Here is a tiny trained network, its code and every weight. The questions are about switching its units off for an input and a class, where a switched-off unit gives its printed mean instead of its output.

import numpy as np


def w(rows, s, z=0):
    codes = np.array(rows[::2]) - 128.0
    scale = np.full(codes.shape[1], s)
    scale[-1] = z or s
    return codes * scale


def f(y):
    return y / 2 * (1 + np.tanh(0.7978845608 * (y + 0.044715 * y**3)))


def log_softmax(a):
    a = a - a.max(-1, keepdims=True)
    return a - np.log(np.exp(a).sum(-1, keepdims=True))


def net(x, mask):
    res = np.array(x, float).reshape(1, 5) / 4 @ E
    y = f(res @ A[0][:, :-1].T + A[0][:, -1])
    res = res + np.where(mask, y, B[0][:, -1]) @ B[0][:, :-1]
    return log_softmax(res[-1] @ U[:, :-1].T + U[:, -1])


A, B = {}, {}
E = w([
[55,182,2,117,108,133,114],'x0',
[226,87,65,202,195,119,91],'x1',
[140,134,127,116,118,161,119],'x2',
[129,56,90,173,76,169,239],'x3',
[131,133,129,130,122,133,125],'x4',
],0.015)
A[0] = w([
[150,115,130,131,78,140,121,107],'n0',
[130,133,249,99,120,128,182,190],'n1',
[127,164,148,100,160,111,63,250],'n2',
[134,139,173,133,182,112,60,182],'n3',
[177,128,140,133,116,122,141,106],'n4',
[127,111,113,158,108,151,197,169],'n5',
[77,168,120,104,105,113,96,165],'n6',
[180,94,162,167,161,139,113,129],'n7',
[113,117,217,102,104,119,149,175],'n8',
[132,135,82,165,148,130,110,66],'n9',
[83,111,127,120,129,148,111,95],'n10',
[163,90,136,140,154,157,155,134],'n11',
[176,99,166,166,148,123,115,103],'n12',
[75,159,130,133,151,106,92,169],'n13',
[141,149,22,154,155,120,110,52],'n14',
[152,138,129,123,172,124,90,138],'n15',
[103,120,131,110,136,98,139,106],'n16',
[82,131,116,142,113,148,173,101],'n17',
[63,201,101,103,87,127,161,124],'n18',
],0.017,0.011)
B[0] = w([
[121,121,119,143,119,99,169,144],'n0',
[117,189,41,199,214,186,137,251],'n1',
[153,197,178,107,138,119,53,221],'n2',
[136,146,168,131,105,125,6,200],'n3',
[162,127,130,121,114,105,153,157],'n4',
[111,93,86,175,81,132,215,235],'n5',
[67,174,193,62,97,156,126,214],'n6',
[223,71,169,100,111,68,147,205],'n7',
[90,236,76,176,157,193,105,220],'n8',
[146,160,100,153,168,145,134,167],'n9',
[128,105,175,125,103,124,128,146],'n10',
[199,114,152,167,177,77,188,194],'n11',
[156,57,170,90,71,84,121,192],'n12',
[139,152,159,80,120,175,118,190],'n13',
[90,230,90,167,196,255,157,213],'n14',
[160,140,130,139,127,144,47,168],'n15',
[106,120,138,131,108,145,103,139],'n16',
[105,69,79,134,69,135,143,190],'n17',
[60,48,156,64,68,95,151,245],'n18',
],0.011,0.022)
U = w([
[126,228,107,163,180,195,50,242],'0',
[130,161,4,216,149,176,206,215],'1',
[92,161,193,12,90,105,100,140],'2',
[61,19,88,117,36,133,156,65],'3',
[193,118,163,141,128,39,20,2],'4',
[200,50,150,171,136,64,211,98],'5',
],0.011,0.0016)

Each question gives the input, the list of numbers given to net, and the class t.
The units are the neurons (one row each of A and B). Each row of codes is followed by its name. A weight is (code - 128) times the scale printed after its matrix; where a second scale follows, it is the last column's (A, B and U).
mask holds one flag per neuron, in row order. A switched-off neuron (its flag False) gives its mean, the last column of its row in B, instead of its output. The means were averaged over made-up inputs and are rounded, as every weight is.
A unit's drop is (log p(t) with every unit on - log p(t) with that unit switched off) / (log p(t) with every unit on - log p(t) with every unit switched off).
The circuit of an input: a set's keep is (log p(t) with only the set's units on - log p(t) with every unit switched off) / (log p(t) with every unit on - log p(t) with every unit switched off). Starting from the 12 units with the biggest drops (on a tie, the unit counted first), units are removed one at a time, each time the one whose removal leaves the highest keep (on an exact tie, the one counted first), for as long as the keep stays at least 0.8.
circuit, biggest first: the units of the circuit, biggest drop first
k most important neurons: the k neurons with the biggest drops, biggest first
drop of u: that unit's drop, to one decimal
input [-1,1,-6,4,8], class 5: 3 most important neurons	(n14; n1; n8)
input [3,-8,-6,8,8], class 3: circuit, biggest first	(n18)
input [1,-6,6,-6,-3], class 2: 3 most important neurons	(n18; n6; n14)
input [-7,1,-6,5,-4], class 5: 2 most important neurons	(n7; n12)
input [0,8,7,-2,-4], class 4: 4 most important neurons	(n7; n1; n8; n12)
input [0,5,4,3,2], class 5: 2 most important neurons	(n1; n8)
input [-1,4,2,0,2], class 4: drop of n5	0.1
input [-6,1,-8,-4,-1], class 4: drop of n7	0.6
input [-7,-6,0,-4,-5], class 0: drop of n8	0.0
input [-2,0,6,1,7], class 1: drop of n3	0.1
input [-1,1,-7,-3,4], class 4: 2 most important neurons	(n14; n1)
